Below is a small trained network, with its code and all its weights. Each question gives an input and a class and asks what happens when units are switched off, that is, made to give their printed mean instead of their output.

import numpy as np


def w(rows, s, z=0):
    codes = np.array(rows[::2]) - 128.0
    scale = np.full(codes.shape[1], s)
    scale[-1] = z or s
    return codes * scale


def f(y):
    return y / 2 * (1 + np.tanh(0.7978845608 * (y + 0.044715 * y**3)))


def log_softmax(a):
    a = a - a.max(-1, keepdims=True)
    return a - np.log(np.exp(a).sum(-1, keepdims=True))


def net(x, mask):
    res = np.array(x, float).reshape(1, 8) / 4 @ E
    y = f(res @ A[0][:, :-1].T + A[0][:, -1])
    res = res + np.where(mask, y, B[0][:, -1]) @ B[0][:, :-1]
    return log_softmax(res[-1] @ U[:, :-1].T + U[:, -1])


A, B = {}, {}
E = w([
[135,130,61,94,154,155,53,73],'x0',
[125,177,79,70,111,179,95,167],'x1',
[214,87,42,94,82,141,149,111],'x2',
[167,130,111,11,254,110,139,185],'x3',
[90,149,150,104,130,171,138,182],'x4',
[62,59,107,152,167,228,162,134],'x5',
[120,82,131,136,184,97,90,60],'x6',
[149,118,122,135,93,133,151,152],'x7',
],0.0069)
A[0] = w([
[100,111,195,195,119,113,161,120,176],'N1',
[214,92,116,109,146,41,102,70,127],'N2',
[115,168,143,1,193,139,126,201,219],'N3',
[99,115,165,158,132,123,132,122,148],'N4',
[88,101,184,180,140,114,171,127,254],'N5',
[115,73,54,128,126,227,131,131,174],'N6',
[154,170,118,165,50,125,129,112,206],'N7',
[69,146,151,176,162,92,17,32,240],'N8',
],0.0088,0.0027)
B[0] = w([
[113,111,185,169,131,99,163,160,201],'N1',
[149,114,46,49,140,119,145,95,207],'N2',
[168,179,129,97,91,11,128,172,231],'N3',
[121,119,164,165,133,125,123,132,159],'N4',
[93,114,174,181,105,118,137,148,208],'N5',
[114,87,78,89,130,122,150,89,204],'N6',
[133,163,137,114,86,72,126,156,199],'N7',
[58,124,153,157,37,157,66,129,253],'N8',
],0.011,0.008)
U = w([
[220,110,2,44,166,91,195,96,115],'0',
[149,231,167,125,71,59,98,212,184],'1',
[74,56,232,244,135,145,165,154,136],'2',
[212,165,145,171,232,241,101,116,4],'3',
[38,68,71,120,118,252,80,50,180],'4',
],0.0056,0.0047)

Each question gives the input, the list of numbers given to net, and the class t.
The units are the neurons (one row each of A and B). Each row of codes is followed by its name. A weight is (code - 128) times the scale printed after its matrix; where a second scale follows, it is the last column's (A, B and U).
mask holds one flag per neuron, in row order. A switched-off neuron (its flag False) gives its mean, the last column of its row in B, instead of its output. The means were averaged over made-up inputs and are rounded, as every weight is.
A unit's drop is (log p(t) with every unit on - log p(t) with that unit switched off) / (log p(t) with every unit on - log p(t) with every unit switched off).
The circuit of an input: a set's keep is (log p(t) with only the set's units on - log p(t) with every unit switched off) / (log p(t) with every unit on - log p(t) with every unit switched off). Starting from all 8 units, units are removed one at a time, each time the one whose removal leaves the highest keep (on an exact tie, the one counted first), for as long as the keep stays at least 0.8.
circuit, biggest first: the units of the circuit, biggest drop first
unit that matters most: the unit with the biggest drop
k most important neurons: the k neurons with the biggest drops, biggest first
drop when u is switched off: that unit's drop, to one decimal
input [-6,-1,6,8,1,-7,-3,-4], class 0: unit that matters most => N2
input [-6,7,-2,1,-6,6,-8,2], class 0: 3 most important neurons => (N8; N6; N1)
input [-4,-1,-3,-3,-8,-2,-8,5], class 2: 4 most important neurons => (N3; N1; N2; N5)
input [2,-4,-5,-2,7,-3,-5,8], class 2: circuit, biggest first => (N3; N2)
input [1,0,7,2,8,6,-6,-3], class 0: circuit, biggest first => (N6; N8)
input [4,-5,-4,-2,-8,-8,1,-2], class 4: 3 most important neurons => (N8; N3; N2)
input [-1,7,-8,-8,-1,-3,4,7], class 2: circuit, biggest first => (N3; N1)
input [-1,-3,-4,-6,8,-3,-6,-8], class 2: circuit, biggest first => (N3; N1)
input [-2,-3,7,-6,-8,-8,8,-4], class 0: 3 most important neurons => (N2; N7; N5)
input [3,8,-5,-4,-7,-3,1,-1], class 4: 2 most important neurons => (N3; N8)
input [1,-5,5,3,7,-4,3,2], class 0: 2 most important neurons => (N8; N2)
input [-4,-4,-4,8,-1,-8,4,3], class 0: 2 most important neurons => (N2; N8)
input [-4,0,0,7,-7,8,-6,1], class 0: 2 most important neurons => (N8; N6)
input [3,-7,1,6,2,-5,4,3], class 0: circuit, biggest first => (N2)
input [-1,-4,2,0,-1,-7,2,4], class 0: drop when N2 is switched off => 0.5
input [1,-3,6,1,-2,-7,2,7], class 0: drop when N8 is switched off => 0.0
input [2,-4,-1,2,1,-1,8,0], class 4: drop when N7 is switched off => 0.1
